Here is a tiny trained network, its code and every weight. The questions are about switching its units off for an input and a target symbol, where a switched-off unit gives its printed mean instead of its output.

import numpy as np


def w(rows, s, z=0):
    codes = np.array(rows[::2]) - 128.0
    scale = np.full(codes.shape[1], s)
    scale[-1] = z or s
    return codes * scale


def f(y):
    return np.maximum(y, 0)


def softmax(a):
    e = np.exp(a - a.max(-1, keepdims=True))
    return e / e.sum(-1, keepdims=True)


def log_softmax(a):
    a = a - a.max(-1, keepdims=True)
    return a - np.log(np.exp(a).sum(-1, keepdims=True))


def net(x, mask):
    ids = ['βδζλμτφω'.index(c) for c in x.split()]
    T = len(ids)
    res = E[ids] + P[:T]
    u = 0
    for l in range(2):
        q, k, v = (res @ M[l].T for M in (Q, K, V))
        z = softmax(np.where(np.tri(T) > 0, q @ k.T / 2**0.5, -1e9)) @ v
        res = res + np.where(mask[u], z, O[l][:, -1]) @ O[l][:, :-1]
        u += 1
        y = f(res @ A[l][:, :-1].T + A[l][:, -1])
        res = res + np.where(mask[u : u + 8], y, B[l][:, -1]) @ B[l][:, :-1]
        u += 8
    return log_softmax(res[-1] @ U[:, :-1].T + U[:, -1])


Q, K, V, O, A, B = {}, {}, {}, {}, {}, {}
E = w([
[99,154,94],'β',
[113,126,159],'δ',
[71,90,149],'ζ',
[92,107,112],'λ',
[109,160,76],'μ',
[74,163,180],'τ',
[250,82,149],'φ',
[98,155,97],'ω',
],0.019)
P = w([
[83,125,21],'0',
[64,48,183],'1',
[206,230,254],'2',
[70,149,115],'3',
[222,56,173],'4',
[65,154,112],'5',
[208,31,196],'6',
[61,149,114],'7',
],0.009)
Q[0] = w([
[255,98,146],'L0H1',
[66,181,180],'L0H1',
],0.012)
K[0] = w([
[8,187,83],'L0H1',
[145,209,136],'L0H1',
],0.011)
V[0] = w([
[219,174,3],'L0H1',
[251,80,231],'L0H1',
],0.0043)
O[0] = w([
[155,112,153,2],'L0H1',
[106,8,198,114],'L0H1',
],0.014,0.0038)
A[0] = w([
[144,28,2,144],'L0N1',
[122,95,6,128],'L0N2',
[215,82,208,65],'L0N3',
[187,133,248,210],'L0N4',
[152,113,60,241],'L0N5',
[137,138,204,63],'L0N6',
[70,184,123,3],'L0N7',
[250,122,38,60],'L0N8',
],0.009,0.0051)
B[0] = w([
[209,213,167,205],'L0N1',
[192,101,67,209],'L0N2',
[54,227,91,163],'L0N3',
[235,150,106,252],'L0N4',
[215,142,188,228],'L0N5',
[103,57,89,163],'L0N6',
[89,172,147,170],'L0N7',
[2,83,200,175],'L0N8',
],0.015,0.0043)
Q[1] = w([
[81,101,2],'L1H1',
[87,139,109],'L1H1',
],0.026)
K[1] = w([
[161,252,133],'L1H1',
[96,122,59],'L1H1',
],0.026)
V[1] = w([
[236,72,69],'L1H1',
[120,252,22],'L1H1',
],0.0036)
O[1] = w([
[146,196,75,81],'L1H1',
[15,41,2,254],'L1H1',
],0.0042,0.0023)
A[1] = w([
[178,116,142,100],'L1N1',
[21,139,21,120],'L1N2',
[90,87,163,253],'L1N3',
[11,173,180,127],'L1N4',
[111,141,198,73],'L1N5',
[116,87,225,159],'L1N6',
[156,79,130,190],'L1N7',
[183,143,84,95],'L1N8',
],0.013,0.0054)
B[1] = w([
[85,169,77,195],'L1N1',
[99,135,248,254],'L1N2',
[69,93,61,229],'L1N3',
[189,219,31,251],'L1N4',
[67,145,159,166],'L1N5',
[188,2,140,223],'L1N6',
[197,76,113,177],'L1N7',
[73,228,200,212],'L1N8',
],0.015,0.0077)
U = w([
[216,199,184,140],'β',
[223,143,168,204],'δ',
[202,78,211,196],'ζ',
[112,114,239,34],'λ',
[140,170,40,1],'μ',
[99,106,254,50],'τ',
[111,113,100,247],'φ',
[10,114,133,167],'ω',
],0.0084,0.0059)

Each question gives the input, a string of symbols that net reads in full, and the target symbol t.
The units are the heads (2 rows each of Q, K, V and O) and the neurons (one row each of A and B). Each row of codes is followed by its name. A weight is (code - 128) times the scale printed after its matrix; where a second scale follows, it is the last column's (O, A, B and U).
mask holds one flag per unit, layer by layer, with each layer's heads first. A switched-off unit (its flag False) gives its mean, the last column of its rows in O or B, instead of its output. The means were averaged over made-up inputs and are rounded, as every weight is.
A unit's drop is (log p(t) with every unit on - log p(t) with that unit switched off) / (log p(t) with every unit on - log p(t) with every unit switched off).
unit that matters most: the unit with the biggest drop
top k neurons: the k neurons with the biggest drops, biggest first
k most important neurons of layer l: the k neurons of layer l with the biggest drops, biggest first
drop when u is switched off: that unit's drop, to one decimal
input δ δ μ ζ μ ζ φ λ, target ζ: unit that matters most : L0H1
input ζ μ ζ τ ζ τ ζ δ, target φ: top 3 neurons : L0N2, L0N6, L0N3
input τ ω μ φ ζ β, target ζ: top 2 neurons : L1N6, L0N3
input ζ ζ μ ζ ζ ζ φ, target β: 4 most important neurons of layer 1 : L1N4, L1N5, L1N3, L1N7
input ω ζ μ ζ μ τ λ, target β: top 2 neurons : L0N8, L0N1
input ζ μ β ζ ζ ζ δ, target β: top 2 neurons : L0N4, L0N8
input μ τ ζ ω, target τ: top 2 neurons : L0N2, L1N2
input φ τ ω ω, target ζ: top 2 neurons : L1N6, L1N4
input ζ λ ζ ω ω τ, target μ: 3 most important neurons of layer 1 : L1N4, L1N3, L1N8
input ζ τ ζ φ, target ζ: top 4 neurons : L0N8, L1N6, L0N5, L1N8
input ω β δ ζ ζ τ ζ τ, target φ: 3 most important neurons of layer 1 : L1N3, L1N2, L1N4
input ζ μ δ ζ β ζ, target φ: 3 most important neurons of layer 1 : L1N3, L1N6, L1N4
input ζ τ ω ζ μ τ μ τ, target μ: top 3 neurons : L1N4, L0N5, L1N2
input μ ζ β ω, target τ: unit that matters most : L0N1
input μ ζ τ τ ζ ζ φ, target β: top 4 neurons : L0N3, L0N4, L1N4, L1N5
input ζ τ τ ω τ δ, target φ: 3 most important neurons of layer 0 : L0N2, L0N3, L0N6
input μ μ ζ ζ τ μ δ ζ, target φ: top 2 neurons : L1N3, L0N5
input β τ ζ ζ ζ ζ ζ μ, target β: top 2 neurons : L0N5, L0N1
input μ β ζ μ, target β: top 4 neurons : L0N5, L1N3, L1N8, L0N1
input ζ ζ μ φ, target ζ: most important neuron of layer 1 : L1N6
input ζ τ ζ μ τ μ δ, target β: top 2 neurons : L0N4, L1N8
input λ ζ τ ζ, target ω: 3 most important neurons of layer 0 : L0N5, L0N4, L0N1
input τ δ τ τ λ, target β: 2 most important neurons of layer 0 : L0N1, L0N8
input φ ζ μ ζ, target ζ: drop when L0H1 is switched off : 1.7
input ζ τ λ φ ζ ζ τ ζ, target ζ: drop when L1N6 is switched off : 0.6
input μ δ δ β ζ τ, target φ: drop when L0N3 is switched off : 0.1
input ζ φ τ ω τ μ, target ζ: drop when L0H1 is switched off : 1.3
